Below are the code and all the weights of a small trained network. Each question names an input and a class and asks about switching units off, where a switched-off unit gives its printed mean instead of its output.

import numpy as np


def w(rows, s, z=0):
    codes = np.array(rows[::2]) - 128.0
    scale = np.full(codes.shape[1], s)
    scale[-1] = z or s
    return codes * scale


def f(y):
    return np.maximum(y, 0)


def log_softmax(a):
    a = a - a.max(-1, keepdims=True)
    return a - np.log(np.exp(a).sum(-1, keepdims=True))


def net(x, mask):
    res = np.array(x, float).reshape(1, 2) / 4 @ E
    y = f(res @ A[0][:, :-1].T + A[0][:, -1])
    res = res + np.where(mask, y, B[0][:, -1]) @ B[0][:, :-1]
    return log_softmax(res[-1] @ U[:, :-1].T + U[:, -1])


A, B = {}, {}
E = w([
[75,177,111,241,234,28,222,30,124,231,57],'x0',
[223,238,253,82,159,187,152,63,242,70,33],'x1',
],0.0049)
A[0] = w([
[178,79,136,34,17,222,2,206,125,49,192,37],'neuron 1',
[64,164,109,213,216,34,228,66,120,207,82,2],'neuron 2',
[45,44,39,157,104,80,106,172,20,172,196,182],'neuron 3',
[222,207,211,99,159,173,161,89,219,94,66,163],'neuron 4',
[221,201,216,100,160,167,162,90,221,91,68,166],'neuron 5',
[60,65,61,150,111,90,111,162,44,154,180,172],'neuron 6',
[170,92,134,63,32,204,16,190,127,63,177,65],'neuron 7',
],0.0045,0.0008)
B[0] = w([
[220,216,202,221,217,5,196,56,65,204,61,251],'neuron 1',
[225,213,204,224,216,10,199,62,70,203,61,253],'neuron 2',
[52,52,71,50,60,228,69,190,184,62,183,243],'neuron 3',
[28,35,58,40,51,246,53,188,187,58,194,249],'neuron 4',
[36,42,63,45,48,238,67,186,187,57,187,248],'neuron 5',
[51,57,70,49,56,240,73,183,172,73,184,216],'neuron 6',
[223,214,190,210,212,2,200,74,68,196,74,228],'neuron 7',
],0.0045,0.0055)
U = w([
[2,74,81,81,24,223,40,168,167,72,174,245],'0',
[253,180,175,173,233,33,219,88,91,184,80,11],'1',
],0.008,0.0011)

Each question gives the input, the list of numbers given to net, and the class t.
The units are the neurons (one row each of A and B). Each row of codes is followed by its name. A weight is (code - 128) times the scale printed after its matrix; where a second scale follows, it is the last column's (A, B and U).
mask holds one flag per neuron, in row order. A switched-off neuron (its flag False) gives its mean, the last column of its row in B, instead of its output. The means were averaged over made-up inputs and are rounded, as every weight is.
A unit's drop is (log p(t) with every unit on - log p(t) with that unit switched off) / (log p(t) with every unit on - log p(t) with every unit switched off).
The circuit of an input: a set's keep is (log p(t) with only the set's units on - log p(t) with every unit switched off) / (log p(t) with every unit on - log p(t) with every unit switched off). Starting from all 7 units, units are removed one at a time, each time the one whose removal leaves the highest keep (on an exact tie, the one counted first), for as long as the keep stays at least 0.8.
circuit, biggest first: the units of the circuit, biggest drop first
top k neurons: the k neurons with the biggest drops, biggest first
drop of u: that unit's drop, to one decimal
input [-6,4], class 1: circuit, biggest first -> [neuron 1]
input [-8,-6], class 1: top 2 neurons -> [neuron 1; neuron 7]
input [8,8], class 0: top 3 neurons -> [neuron 4; neuron 5; neuron 1]
input [6,6], class 0: top 3 neurons -> [neuron 4; neuron 5; neuron 1]
input [4,5], class 0: top 4 neurons -> [neuron 4; neuron 5; neuron 1; neuron 7]
input [2,3], class 0: top 2 neurons -> [neuron 1; neuron 7]
input [7,-8], class 0: top 4 neurons -> [neuron 3; neuron 6; neuron 1; neuron 7]
input [-8,-5], class 1: drop of neuron 7 -> 0.3
input [-7,-4], class 1: drop of neuron 1 -> 0.4
input [6,8], class 0: top 2 neurons -> [neuron 4; neuron 5]
input [5,8], class 0: drop of neuron 5 -> 0.1
input [4,6], class 0: drop of neuron 4 -> 0.1
